Here is a tiny trained network, its code and every weight. The questions are about switching its units off for an input and a class, where a switched-off unit gives its printed mean instead of its output.

import numpy as np


def w(rows, s, z=0):
    codes = np.array(rows[::2]) - 128.0
    scale = np.full(codes.shape[1], s)
    scale[-1] = z or s
    return codes * scale


def f(y):
    return np.maximum(y, 0)


def log_softmax(a):
    a = a - a.max(-1, keepdims=True)
    return a - np.log(np.exp(a).sum(-1, keepdims=True))


def net(x, mask):
    res = np.array(x, float).reshape(1, 8) / 4 @ E
    y = f(res @ A[0][:, :-1].T + A[0][:, -1])
    res = res + np.where(mask, y, B[0][:, -1]) @ B[0][:, :-1]
    return log_softmax(res[-1] @ U[:, :-1].T + U[:, -1])


A, B = {}, {}
E = w([
[127,129,128,121,130],'x0',
[88,62,14,132,50],'x1',
[126,208,58,55,164],'x2',
[138,129,119,132,135],'x3',
[44,121,197,50,84],'x4',
[129,125,128,132,128],'x5',
[124,126,133,124,128],'x6',
[103,59,108,106,254],'x7',
],0.0077)
A[0] = w([
[132,218,57,142,162,191],'neuron 1',
[141,115,153,160,101,89],'neuron 2',
[240,189,240,133,191,47],'neuron 3',
[148,25,18,84,49,30],'neuron 4',
[141,80,122,106,176,23],'neuron 5',
[151,71,166,191,109,152],'neuron 6',
[135,110,82,163,110,203],'neuron 7',
[224,177,108,195,179,252],'neuron 8',
[239,197,156,169,3,38],'neuron 9',
[147,205,130,109,60,94],'neuron 10',
[116,138,122,172,47,73],'neuron 11',
[80,168,84,184,155,254],'neuron 12',
[29,189,126,95,118,215],'neuron 13',
[114,58,165,168,163,80],'neuron 14',
[77,91,94,141,138,52],'neuron 15',
],0.011,0.0055)
B[0] = w([
[218,87,156,126,116,222],'neuron 1',
[165,167,125,70,200,151],'neuron 2',
[72,202,127,164,120,218],'neuron 3',
[116,240,153,184,133,220],'neuron 4',
[53,157,32,71,165,150],'neuron 5',
[255,65,139,118,136,194],'neuron 6',
[81,122,176,152,106,201],'neuron 7',
[89,103,139,111,64,254],'neuron 8',
[88,119,102,78,155,235],'neuron 9',
[121,79,50,102,176,194],'neuron 10',
[139,151,97,118,195,182],'neuron 11',
[122,92,152,90,82,210],'neuron 12',
[176,89,186,153,88,223],'neuron 13',
[159,167,75,96,139,171],'neuron 14',
[125,188,142,87,184,153],'neuron 15',
],0.0096,0.0093)
U = w([
[92,250,130,202,148,57],'0',
[202,110,145,122,146,197],'1',
[95,143,30,34,217,3],'2',
[118,98,151,155,117,214],'3',
[130,107,148,143,128,192],'4',
[117,99,149,153,129,181],'5',
[106,91,151,160,119,166],'6',
[144,80,188,165,87,31],'7',
],0.013,0.0067)

Each question gives the input, the list of numbers given to net, and the class t.
The units are the neurons (one row each of A and B). Each row of codes is followed by its name. A weight is (code - 128) times the scale printed after its matrix; where a second scale follows, it is the last column's (A, B and U).
mask holds one flag per neuron, in row order. A switched-off neuron (its flag False) gives its mean, the last column of its row in B, instead of its output. The means were averaged over made-up inputs and are rounded, as every weight is.
A unit's drop is (log p(t) with every unit on - log p(t) with that unit switched off) / (log p(t) with every unit on - log p(t) with every unit switched off).
The circuit of an input: a set's keep is (log p(t) with only the set's units on - log p(t) with every unit switched off) / (log p(t) with every unit on - log p(t) with every unit switched off). Starting from the 12 units with the biggest drops (on a tie, the unit counted first), units are removed one at a time, each time the one whose removal leaves the highest keep (on an exact tie, the one counted first), for as long as the keep stays at least 0.8.
circuit, biggest first: the units of the circuit, biggest drop first
most important unit: the unit with the biggest drop
k most important neurons: the k neurons with the biggest drops, biggest first
drop when u is switched off: that unit's drop, to one decimal
input [-1,-7,-5,-3,6,3,7,5], class 0: circuit, biggest first -> [neuron 3]
input [4,-5,-7,-1,3,5,7,2], class 1: circuit, biggest first -> [neuron 6; neuron 14]
input [-8,1,4,1,5,2,6,6], class 4: 2 most important neurons -> [neuron 13; neuron 9]
input [1,-5,-1,8,-7,-1,-7,1], class 6: 3 most important neurons -> [neuron 8; neuron 3; neuron 4]
input [5,5,-7,1,3,7,0,0], class 1: circuit, biggest first -> [neuron 6; neuron 8]
input [7,4,-7,7,1,4,7,8], class 2: 2 most important neurons -> [neuron 5; neuron 14]
input [-8,-5,8,7,3,-6,-5,1], class 1: 4 most important neurons -> [neuron 1; neuron 7; neuron 4; neuron 13]
input [-6,4,-8,0,-6,5,-3,-4], class 1: 2 most important neurons -> [neuron 6; neuron 2]
input [-7,-5,8,1,6,-1,3,-5], class 1: circuit, biggest first -> [neuron 13; neuron 8]
input [-3,5,-6,5,-3,0,-3,-8], class 2: circuit, biggest first -> [neuron 9; neuron 11]
input [-3,-6,6,8,8,3,-2,5], class 6: 3 most important neurons -> [neuron 13; neuron 4; neuron 6]
input [8,0,7,1,7,-6,2,5], class 4: 2 most important neurons -> [neuron 13; neuron 6]
input [-1,4,8,-5,8,0,-2,1], class 1: 2 most important neurons -> [neuron 13; neuron 8]
input [-6,6,-7,-7,4,-5,2,-1], class 1: most important unit -> neuron 6
input [-5,2,-8,8,-5,-1,-5,2], class 1: 4 most important neurons -> [neuron 6; neuron 14; neuron 2; neuron 3]
input [1,-8,-3,2,-7,-6,-6,0], class 0: 2 most important neurons -> [neuron 3; neuron 13]
input [-2,-7,6,-6,8,8,4,7], class 3: 2 most important neurons -> [neuron 13; neuron 4]
input [-5,-8,4,6,5,-2,5,3], class 0: 2 most important neurons -> [neuron 3; neuron 6]
input [-3,2,4,7,-4,-3,-6,3], class 6: 2 most important neurons -> [neuron 6; neuron 8]
input [-1,-8,3,4,-5,5,3,7], class 0: most important unit -> neuron 3
input [-7,5,7,7,5,-7,3,0], class 1: 3 most important neurons -> [neuron 8; neuron 3; neuron 13]
input [0,0,2,5,-7,-1,-1,-8], class 2: 4 most important neurons -> [neuron 9; neuron 10; neuron 13; neuron 11]
input [7,-8,3,7,1,-4,-7,7], class 0: drop when neuron 6 is switched off -> 0.1
input [-7,-5,4,5,-1,7,-4,3], class 3: drop when neuron 1 is switched off -> 0.1
input [-6,-7,5,4,-2,-3,-1,7], class 0: drop when neuron 4 is switched off -> -0.3
input [-8,8,-1,-8,1,8,-1,-2], class 0: drop when neuron 4 is switched off -> 0.7
input [-6,-3,-5,0,-8,-4,4,1], class 7: most important unit -> neuron 8
